Below are the code and all the weights of a small trained network. Each question names an input and a class and asks about switching units off, where a switched-off unit gives its printed mean instead of its output.

import numpy as np


def w(rows, s, z=0):
    codes = np.array(rows[::2]) - 128.0
    scale = np.full(codes.shape[1], s)
    scale[-1] = z or s
    return codes * scale


def norm(h):
    return h / np.sqrt((h * h).mean(-1, keepdims=True) + 1e-5)


def f(y):
    return y / 2 * (1 + np.tanh(0.7978845608 * (y + 0.044715 * y**3)))


def log_softmax(a):
    a = a - a.max(-1, keepdims=True)
    return a - np.log(np.exp(a).sum(-1, keepdims=True))


def net(x, mask):
    res = np.array(x, float).reshape(1, 2) / 4 @ E
    u = 0
    for l in range(4):
        y = f(norm(res) @ A[l][:, :-1].T + A[l][:, -1])
        res = res + np.where(mask[u : u + 5], y, B[l][:, -1]) @ B[l][:, :-1]
        u += 5
    return log_softmax(norm(res)[-1] @ U[:, :-1].T + U[:, -1])


A, B = {}, {}
E = w([
[190,207,232,131,92,239,131,150,2,123],'x0',
[155,20,65,171,140,249,119,149,35,18],'x1',
],0.0097)
A[0] = w([
[84,165,148,108,150,119,142,181,162,124,99],'L0N0',
[146,174,214,134,123,150,141,146,62,122,122],'L0N1',
[136,252,240,116,132,152,131,130,75,143,197],'L0N2',
[129,164,146,118,141,78,152,133,158,137,4],'L0N3',
[138,143,120,126,124,47,132,136,190,146,127],'L0N4',
],0.018,0.0017)
B[0] = w([
[131,177,132,91,129,117,88,175,84,40,155],'L0N0',
[123,150,78,111,133,186,84,51,141,147,221],'L0N1',
[174,16,188,236,5,175,198,153,19,203,255],'L0N2',
[63,132,112,145,161,112,101,148,156,130,171],'L0N3',
[140,153,61,90,146,85,142,120,186,141,201],'L0N4',
],0.017,0.024)
A[1] = w([
[123,199,155,126,67,163,130,129,131,178,124],'L1N0',
[161,202,231,100,148,159,135,147,93,120,95],'L1N1',
[126,123,137,161,55,75,179,190,98,204,135],'L1N2',
[125,179,174,82,107,101,162,126,103,143,101],'L1N3',
[119,175,251,124,136,103,126,122,97,156,6],'L1N4',
],0.024,0.0023)
B[1] = w([
[156,164,79,166,135,86,170,145,107,169,188],'L1N0',
[71,107,100,253,94,165,127,173,87,115,126],'L1N1',
[156,142,244,155,128,93,54,142,228,40,251],'L1N2',
[184,109,84,126,171,125,122,125,94,132,126],'L1N3',
[110,103,128,59,118,147,115,78,90,101,132],'L1N4',
],0.014,0.02)
A[2] = w([
[22,183,90,82,197,37,177,105,169,204,123],'L2N0',
[121,115,172,142,111,63,161,115,170,179,174],'L2N1',
[131,133,140,140,111,2,141,96,226,166,236],'L2N2',
[96,66,232,106,149,90,199,123,124,211,1],'L2N3',
[104,170,227,151,180,91,94,170,163,41,35],'L2N4',
],0.023,0.0021)
B[2] = w([
[36,15,65,248,36,201,106,131,130,140,254],'L2N0',
[53,197,174,130,170,168,130,171,108,50,173],'L2N1',
[202,171,90,54,221,93,79,130,183,227,241],'L2N2',
[109,63,69,124,143,146,115,105,87,110,156],'L2N3',
[202,188,125,83,222,72,90,179,94,96,162],'L2N4',
],0.015,0.024)
A[3] = w([
[85,206,157,36,131,126,204,147,41,104,21],'L3N0',
[119,142,56,146,127,160,171,112,49,167,14],'L3N1',
[119,130,158,203,129,88,106,185,111,15,118],'L3N2',
[135,30,119,104,159,87,216,198,33,90,3],'L3N3',
[51,209,98,65,209,150,113,141,136,4,57],'L3N4',
],0.021,0.0015)
B[3] = w([
[151,49,113,73,216,135,154,119,184,6,126],'L3N0',
[87,163,133,66,156,89,116,128,122,118,247],'L3N1',
[127,145,79,79,163,138,154,95,110,121,200],'L3N2',
[190,71,112,143,152,124,156,101,120,84,190],'L3N3',
[121,104,194,178,69,103,181,143,203,125,166],'L3N4',
],0.023,0.013)
U = w([
[217,213,195,148,193,68,80,200,150,117,96],'0',
[68,200,134,46,129,165,118,61,30,126,106],'1',
[168,119,203,245,25,175,158,134,12,155,162],'2',
[173,61,97,111,182,114,210,76,115,34,124],'3',
[92,104,41,162,151,126,96,142,177,173,172],'4',
[122,161,158,125,138,145,227,204,92,146,1],'5',
[51,150,221,107,77,115,204,108,175,75,105],'6',
],0.013,0.0072)

Each question gives the input, the list of numbers given to net, and the class t.
The units are the neurons (one row each of A and B). Each row of codes is followed by its name. A weight is (code - 128) times the scale printed after its matrix; where a second scale follows, it is the last column's (A, B and U).
mask holds one flag per neuron, layer by layer. A switched-off neuron (its flag False) gives its mean, the last column of its row in B, instead of its output. The means were averaged over made-up inputs and are rounded, as every weight is.
A unit's drop is (log p(t) with every unit on - log p(t) with that unit switched off) / (log p(t) with every unit on - log p(t) with every unit switched off).
The circuit of an input: a set's keep is (log p(t) with only the set's units on - log p(t) with every unit switched off) / (log p(t) with every unit on - log p(t) with every unit switched off). Starting from the 12 units with the biggest drops (on a tie, the unit counted first), units are removed one at a time, each time the one whose removal leaves the highest keep (on an exact tie, the one counted first), for as long as the keep stays at least 0.8.
circuit, biggest first: the units of the circuit, biggest drop first
most important unit: the unit with the biggest drop
top k neurons: the k neurons with the biggest drops, biggest first
top k neurons in layer l: the k neurons of layer l with the biggest drops, biggest first
drop of u: that unit's drop, to one decimal
input [3,6], class 1: circuit, biggest first => (L0N2 L1N2 L2N0)
input [-3,5], class 3: top 3 neurons in layer 2 => (L2N2 L2N0 L2N1)
input [4,7], class 1: most important unit => L0N2
input [4,8], class 1: circuit, biggest first => (L0N2 L1N2 L2N0)
input [-2,4], class 3: top 3 neurons => (L0N4 L0N1 L1N2)
input [3,8], class 6: top 2 neurons => (L0N2 L3N4)
input [1,7], class 3: top 3 neurons in layer 0 => (L0N1 L0N4 L0N3)
input [-3,4], class 3: top 3 neurons => (L0N4 L1N2 L0N1)
input [-1,5], class 3: top 3 neurons in layer 0 => (L0N1 L0N4 L0N2)
input [1,2], class 1: top 2 neurons => (L1N2 L2N1)
input [1,4], class 6: top 2 neurons in layer 1 => (L1N2 L1N0)
input [-1,7], class 3: top 2 neurons => (L0N1 L2N2)
input [-7,6], class 3: top 2 neurons in layer 1 => (L1N2 L1N0)
input [-2,6], class 3: top 3 neurons => (L0N1 L2N2 L1N2)
input [-3,6], class 3: top 4 neurons => (L0N4 L0N1 L1N2 L2N2)
input [-5,7], class 3: top 2 neurons => (L0N4 L1N2)
input [-5,6], class 3: top 2 neurons => (L0N4 L1N2)
input [-1,-4], class 0: top 2 neurons => (L0N1 L2N4)
input [-1,4], class 3: top 2 neurons => (L0N4 L0N1)
input [3,7], class 6: top 4 neurons => (L0N2 L3N4 L2N2 L2N0)
input [1,6], class 6: top 3 neurons in layer 2 => (L2N2 L2N0 L2N3)
input [1,5], class 6: drop of L2N2 => 0.8
input [6,8], class 1: drop of L3N1 => 0.5
